Below are the code and all the weights of a small trained network. Each question names an input and a class and asks about switching units off, where a switched-off unit gives its printed mean instead of its output.

import numpy as np


def w(rows, s, z=0):
    codes = np.array(rows[::2]) - 128.0
    scale = np.full(codes.shape[1], s)
    scale[-1] = z or s
    return codes * scale


def f(y):
    return y / 2 * (1 + np.tanh(0.7978845608 * (y + 0.044715 * y**3)))


def log_softmax(a):
    a = a - a.max(-1, keepdims=True)
    return a - np.log(np.exp(a).sum(-1, keepdims=True))


def net(x, mask):
    res = np.array(x, float).reshape(1, 5) / 4 @ E
    y = f(res @ A[0][:, :-1].T + A[0][:, -1])
    res = res + np.where(mask, y, B[0][:, -1]) @ B[0][:, :-1]
    return log_softmax(res[-1] @ U[:, :-1].T + U[:, -1])


A, B = {}, {}
E = w([
[118,116,146,105,136,108],'x0',
[191,63,115,124,29,114],'x1',
[127,119,131,125,134,124],'x2',
[219,171,124,182,157,28],'x3',
[175,139,253,168,120,174],'x4',
],0.013)
A[0] = w([
[105,151,135,134,206,150,51],'neuron 0',
[100,176,107,131,225,129,80],'neuron 1',
[174,61,110,118,39,114,50],'neuron 2',
[188,199,104,139,145,44,93],'neuron 3',
[177,146,128,174,158,70,120],'neuron 4',
[88,126,155,68,102,163,78],'neuron 5',
[165,59,96,124,88,127,49],'neuron 6',
[176,146,132,100,148,68,191],'neuron 7',
[150,78,36,94,117,117,97],'neuron 8',
[64,124,9,112,136,63,3],'neuron 9',
[139,164,114,111,134,151,33],'neuron 10',
[165,113,252,160,114,166,5],'neuron 11',
[58,74,119,126,104,181,129],'neuron 12',
[77,195,116,126,180,145,75],'neuron 13',
[100,113,122,72,115,223,137],'neuron 14',
],0.014,0.0046)
B[0] = w([
[175,124,182,88,42,76,187],'neuron 0',
[156,141,193,77,69,82,218],'neuron 1',
[160,144,211,69,26,53,226],'neuron 2',
[90,68,50,193,141,95,252],'neuron 3',
[62,73,48,180,140,119,227],'neuron 4',
[162,75,66,141,138,118,183],'neuron 5',
[149,148,201,97,89,73,191],'neuron 6',
[146,83,98,169,149,123,211],'neuron 7',
[130,182,146,89,151,208,210],'neuron 8',
[143,241,121,110,191,255,248],'neuron 9',
[132,154,154,167,119,118,125],'neuron 10',
[129,214,164,93,234,245,223],'neuron 11',
[83,70,51,181,166,74,213],'neuron 12',
[182,131,197,70,37,74,205],'neuron 13',
[96,44,47,179,174,67,221],'neuron 14',
],0.0097,0.015)
U = w([
[102,56,40,183,149,65,102],'0',
[124,213,140,93,187,223,255],'1',
[138,134,196,74,2,33,22],'2',
],0.013,0.0027)

Each question gives the input, the list of numbers given to net, and the class t.
The units are the neurons (one row each of A and B). Each row of codes is followed by its name. A weight is (code - 128) times the scale printed after its matrix; where a second scale follows, it is the last column's (A, B and U).
mask holds one flag per neuron, in row order. A switched-off neuron (its flag False) gives its mean, the last column of its row in B, instead of its output. The means were averaged over made-up inputs and are rounded, as every weight is.
A unit's drop is (log p(t) with every unit on - log p(t) with that unit switched off) / (log p(t) with every unit on - log p(t) with every unit switched off).
The circuit of an input: a set's keep is (log p(t) with only the set's units on - log p(t) with every unit switched off) / (log p(t) with every unit on - log p(t) with every unit switched off). Starting from the 12 units with the biggest drops (on a tie, the unit counted first), units are removed one at a time, each time the one whose removal leaves the highest keep (on an exact tie, the one counted first), for as long as the keep stays at least 0.8.
units of the circuit, in order: the units of the circuit, biggest drop first
k most important neurons: the k neurons with the biggest drops, biggest first
drop of u: that unit's drop, to one decimal
input [8,-8,-1,-5,-7], class 2: most important neuron => [neuron 13]
input [7,-6,-8,-2,5], class 2: 2 most important neurons => [neuron 9; neuron 0]
input [6,1,-4,4,4], class 0: 2 most important neurons => [neuron 9; neuron 8]
input [1,5,-4,1,-5], class 1: 2 most important neurons => [neuron 9; neuron 8]
input [1,-3,4,1,-3], class 1: 2 most important neurons => [neuron 2; neuron 9]
input [-1,2,-6,6,6], class 0: 2 most important neurons => [neuron 9; neuron 4]
input [-5,3,7,2,0], class 2: 2 most important neurons => [neuron 14; neuron 12]
input [-7,4,3,3,-2], class 2: 4 most important neurons => [neuron 2; neuron 14; neuron 12; neuron 6]
input [0,-6,-3,-8,1], class 0: 2 most important neurons => [neuron 14; neuron 12]
input [-5,-4,-2,1,3], class 2: 2 most important neurons => [neuron 9; neuron 8]
input [8,-3,-4,-8,8], class 0: 4 most important neurons => [neuron 14; neuron 12; neuron 9; neuron 5]
input [2,7,5,7,3], class 0: 2 most important neurons => [neuron 4; neuron 3]
input [4,5,-7,-4,-5], class 1: 2 most important neurons => [neuron 9; neuron 8]
input [-6,3,5,4,8], class 1: units of the circuit, in order => [neuron 11]
input [-6,8,1,-8,5], class 0: drop of neuron 1 => 0.2
input [-1,4,-7,-2,-4], class 1: drop of neuron 8 => 0.5
input [-2,-8,-5,5,6], class 2: drop of neuron 9 => 0.2
